In the rows, 128 means zero.
Each row is followed by its group and then its class within the group.
[146 115 106 137 161 122 135 138 123 119 141 140 118 113 140 151 122 108
 134 107 128 140 120 146 130 124 105 137 137 143  12 161 124 162 134 116
 103 113] | mr cj
[134 132 101 125  89 125 165 133 108  70 139 150 134 112 119 128 102 135
  54 136 126 141 167 138 126 145 155 122 124 129 160 123 113 125 104 126
 157  83] | sr Zh
[132 121 103 125  90 120 149 123 175 118 143 130 134 140 104 126 121 130
 133 137 130 125 111 108 107 118 136 106 137 143 110 132 120 120 114 110
 176 130] | sr Zh
[113 134 110 108  78 128 166 129 126 117 159 156 136 118 113 143  92 134
 113 131 111 106 147 117 107 123 142  97 118 129 117 139 118 131 116 114
 183 133] | sr lm
[135 136 179 145 159 151 147 134 112 113 134 121 144 141 112 124 152 122
 130 121 147 151 120 136 252 145 126 137 127 134  28 128 130 142 131 132
  95 130] | mr br
[122 133  95 117 103 127 187 132 126 105 132 152 132 121 155 124  76 121
 123 147 111  91 147 112 126 144 160 115 132 133 252 151 111 122 119 135
 196  85] | sr Jd
[134 133 121 140  91 122 149 127 141 130 135 134 115 122 134 145  97 131
  93 145 144 113 125 102 111 131 153 108 127 145 178 136 111 139  92 116
 175  71] | sr lm
[132 131 143 137  92 126 165 125 120 120 136 150 117 127 104 134  94 136
 136 128 126 112 150 123 114 135 139 102 124 140 197 135 104 143 121  84
 160 119] | sr Zh
[127 132 119 130 159 148 142 138 114 133 136 151 137 116 130 149 129 127
 108 111 135 147 150 160 138 139 114 110 139 150  25 102 118 140 134 120
  89  94] | mr ql
[126 126 133 113 150 138 141 134 120 123 135 122 145 123 147 128 145 133
 109 131 121 164 142 128 142 139 132 148 149 148 179 120 120 133 101 130
 117  88] | mr br
[127 116 151 129 137 110 150 129 116 145 121 126 151 118 157 121 149 152
 108 125 157 159 151 163 131 140 117 138 143 135 124 110 106 133 103 116
 124  86] | mr cj
[129 127 125 125 139 147 142 131 125 130 131 129 153 133 147 142 151 123
 133 125 129 149 165 178 132 137 121 141 132 139 154 134 101 131 106 124
 115  73] | mr cj
[131 118 160 118 189 132 126 136  95 134 132 131 252 134 124 139 164 115
 131 122 148 147 119 158 132 148 105 127 140 134  71 112 105 146 127 137
  88  83] | mr br
[128 145  98 131  98 125 161 125 114  98 154 146 144 113 114 146 111 126
 114 123 115 122 124 119 114 138 140 132 140 137 125 149 129 136  95 122
 176 120] | sr Jd
[116 136  91 121  98 146 146 119 123 130 119 141 126 122 123 150 118 135
  80 158 110 109 148 122 131 135 151 106 132 152 174 115 127 122 114 109
 154 110] | sr lm
[126 127 154 138 178 139 110 125 124 110 141 124 122 132 138 132 170 133
  95 124 144 153 118 138 121 157 128 139 140 141  14 110 117 127  98 118
  85 114] | mr br
[145 130 136 143 159 137 135 124  96 154 165 138 157 121 122 140 138 134
 132 120 144 159 132 145 119 142 124 157 132 147   4 125 109 112 103 132
 108  97] | mr ql
[134 124 137 123 147 128 135 131  77 140 158 127 163 123 123 127 161 131
 107 149 140 170 118 154 125 144 121 125 135 152   7 114 102 146 103 115
 116  99] | mr br
[148 122 146 149 138 132 137 122  96  95 124 145 120 118 118 127 133 123
  77 122 122 128 113 170 135 135 113 156 139 152 151  97 106 122 117 127
  88  79] | mr ql
[141 120 130 111 153 120 155 131 106 118 116 134 151 104 119 100 165 120
 136 113 136 156 119 140 142  87 103 126 134 144 110 120 102 130 139 121
 102 118] | mr cj
[102 131 115 144  84 134 159 114 121 121 144 153 138 108 130 156 103 119
  90 145 125 126 128 137 112 133 161 120 144 141 202 122  98 128 110 118
 174  90] | sr lm
[143 122 137 137 168 137 130 133 113 160 167 155 153 116 120 132 134 139
 166 108 139 174 129 150 113 140 127 109 131 135   4 146 115 135 122 119
 130 201] | mr ql
[141 130 109 136  67 110 145 115 111 121 170 156 117 116 235 131 111 115
 109 136 119 102 135 138 125 125 142 107 129 146 117 121 121 136 123 116
 162 123] | sr Zh
[128 128 158 130 166 137 135 131  99 120 146 138 124 132 120 142 122 128
 125 117 128 137 127 129 119 159 130 132 138 135  97 120 118 144 122 141
 149  94] | mr br
[146 127 141 126 147 122 191 120  82  92 178 148 139 119 111 167 144 126
  99 128 130 146 136 153 131 139 116 135 138 155 103 124  85 133 119 123
  88  79] | mr ql
[133 131 104 130  98 122 150 121 119 131 142 145 142 113 136 142  95 125
  95 122 122 129 144 130 112 128 154 117 134 139 109  76 103  98 105 116
 159  94] | sr lm
[144 121 127 145 175 144 103 127 100 129 166 126 128  92 136 126  92 145
 133 101 143 148 138 139 123 140 113 157 142 145  26 116 138 125  97 121
 142 148] | mr ql
[138 122 119 119 147 132 138 136 103 116 141 147 147 113 136 138 138 125
 140 112 130 145 112 155 124 124 116 145 140 169  63 131 117 151 109 121
 100 106] | mr br
[134 130 137 121 107 139 161 133 137 125 141 150 129 130 134 126  84 127
 127 133 116 114 121 110 118 111 145 109 126 138 204 104 116 126 122 150
 188 105] | sr lm
[135 135 156 130 100 129 171 129 120 126 160 132 155 117 115 111 115 141
 167 133 130 130 131 113 100 132 162 112 131 143 185 120  98 128  81 109
 193 100] | sr lm
[129 138 111 128  89 130 156 123 144 123 149 143 131 103 128 146  95 194
  70 138 122 146 129 127 114 122 151 128 115 117 132 138 132 134 100 150
 163  89] | sr Zh
[122 128 133 128  92 137 157 108 138 144 156 141 136 119 130 132  84 127
 165 138 143  96 134 119 107 137 146  96 121 129 148 133 118 136  98 117
 192 107] | sr lm
[131 128 136 146 179 129 132 144 102 123 146 119 149 114 119 145 127 107
 162 134 105 138 131 137 126 145 118 132 130 153  33 137 117 148 121 108
 124 129] | mr br
[130 144 103 119  79 128 147 120 102 111 171 147 127 109  76 131  94 139
  69 149 123 122 152 125 116 156 145 120 131   7  66  85 134 128  72 111
 172 127] | sr Jd
[158 136 127 131 187 119 110 118  98 137 159 132 149 112 118 132 143 121
 169 111 139 159  95 149 137 155  96 140 122 136   4 116 127 123 123 136
 100 119] | mr cj
[121 139 130 124  82 115 146 118 112 135 152 129 130 108 120 158 124 144
  94 161 120 121 150 104 110 136 164 107 134 132 101 126 128 126 102 115
 171 123] | sr lm
[119 143 138 126  91 127 160 128 116 143 164 146 148 125 122 124  86 122
 150 130 122 124 141 116 107 122 149  95 129 144 177 144  98 147 105 114
 208  99] | sr Jd
[131 123 120 131 150 131 101 129 116 106 146 119 141 115 127 151 144 131
 141 107 135 139  86 141 137 132 105 143 133 153  46 123 121 131 139 120
  79 127] | mr ql
[126 120 102 125  80 122 129 106 120 124 150 157 116 112 131 117  89 133
  67 124 114 117 134 123 110 116 140 115 144 132 158 121 124 125 106 126
 165 117] | sr Zh
[116 111 137 113 178 139 135 121 109 129 140 142 153 120 142 123 143 130
 149 121 135 151 109 154 124 128 122 151 142 149  90 134 120 117 115 129
 121 110] | mr cj
[148 129 160 141 152 123 115 127  93 121 137 118 133 119 140 129 147 129
 117 121 120 165 170 135 126 147 122 136 126 137  42 123 131 132 144 114
  67  95] | mr ql
[123 119 140 131 152 114 124 129 124 129 162 136 149 115 119 157 145 134
 147 117 135 143 134 135 133 137  83 128 116 126  28 119 117 131 106 132
 116 112] | mr ql
[143 119 146 145 133 117 156 140 137 121 141 120 145 116 128 118  89 112
 112 134 116 183  34  77 134 111 104 151 117 135  84 144  88 126 110 123
 134  83] | mr cj
[152 127 110 136  59 115 150 122  99 111 156 152 152 116 101 133 100 126
  77 136 125 124 141 126 122 122 163  97 128 144 109 121 120 153 111 122
 155 104] | sr Zh
[137 129 142 141 146 131 135 122 107 112 135 127 148 124 160 120 136 122
 123 116 140 163 119 160 132 130 119 153 148 144  53 129 119 133 119 139
 103  86] | mr cj
[131 122 142 120 150 131 189 117 123 120 141 115 157 107 129 127 142 119
 107 130 138 159  91 153 141 122 113 132 133 151  15 139 126 138 115 135
 198 106] | mr cj
[147 135 134 118 153 128 130 136  84 104 130 137 164 120 138 120 133 135
 149 118 137 146  80 153 127 141 109 140 124 147 137 148 117 124 122 137
 113  95] | mr br
[153 123 142 134 166 125 133 123  94 131 154 133 126 131 128 124 145 116
 145 113 129 152 101 147 121 134  99 134 153 152  45 120 102 136  82 123
 125 103] | mr br
[126 136 144 127  63 147 134 136 160 114 136 133 139 126 138 146 105 124
 118 147 125 120 144 131 107 128 151 143 124 168 219 130 112 125  94 112
 159  72] | sr lm
[117 123 138 128 111 133  87 121 105 130 149 130 100 140 110 127 139 129
  61 138 130 103 116 117 141 143 159 125 128 167 213 103 114 148 126 128
 120  95] | sr Jd
[130 130 110 150  80 119 174 153 150 116 151 164 138 116 128 143  72 126
 107 121 133 110 158 140 142 123 148  94 120 123 124 159 102 119 117 124
 184 108] | sr Jd

Each row is followed by its group and then its class within the group.
[117 147 122  90 120 185 143 142 110 139 102 125 120 122 129 125 106 149
  89 111 148 122 119 120 150 114  41 132 133 129 122 128 122 130 151 134
  62  91] | Rq gn
[147 160 116 143 131  81 152 108  86 132 118 150 125 136  93 146 115 105
 156 121 122 135 128 110 157 140 166 166 115 134 128 142  94 136 115 120
 136 160] | fh sf
[126 148 103 126 131  64 153 107 100 124 118 126 134 128 114 143 132 110
 115 125  99 132 117 121 127 138 103 154 110 129 155 131 128 104 122 131
  79 132] | fh Fz
[124 151  95 113 127 213 167 142 111 133 110 118 119 142 110 130 128 147
  99 146 136 107 122 145 149 122  47  88 146 124 125 122 114 140 167 149
  81 110] | Rq gn
[131 136 110 120 128 159 128 144 100 128 122 128 119 120 153 141 120 121
 121 133 124 121 129 111 124 133  70 146  97 129 144 119 141 116 122 118
 189 115] | fh Fz
[130 129 103 128 134 117 150 124 117 126 105 118 120 124 109 133 115 116
 125 131 122 115 116 128 137 126  90 162 100 127 131 136 119 131 135 109
 143 140] | fh Fz
[118 130 122 108 126 164 134 138 123 127 109 120 126 136 153 130 126 130
 125 128 134 115 119 127 161 119  74 114 134 135 118 129 126 150 144 120
  84 121] | Rq jg
[139 142 115 115 138 186 133 121  98 148 117 165 123 121 120 134 121 115
 108 126 145 130 136 111 166 151 138 142 136 128 127 134  97 143 159 134
 105 122] | Rq gn
[136 128  95 111 119 183 130 136 116 128 115 121 130 128 134 123 130 122
 114 140 152 104 113 134 146 125  65 115 140 127 124 128 126 140 182 128
 105 126] | Rq gn
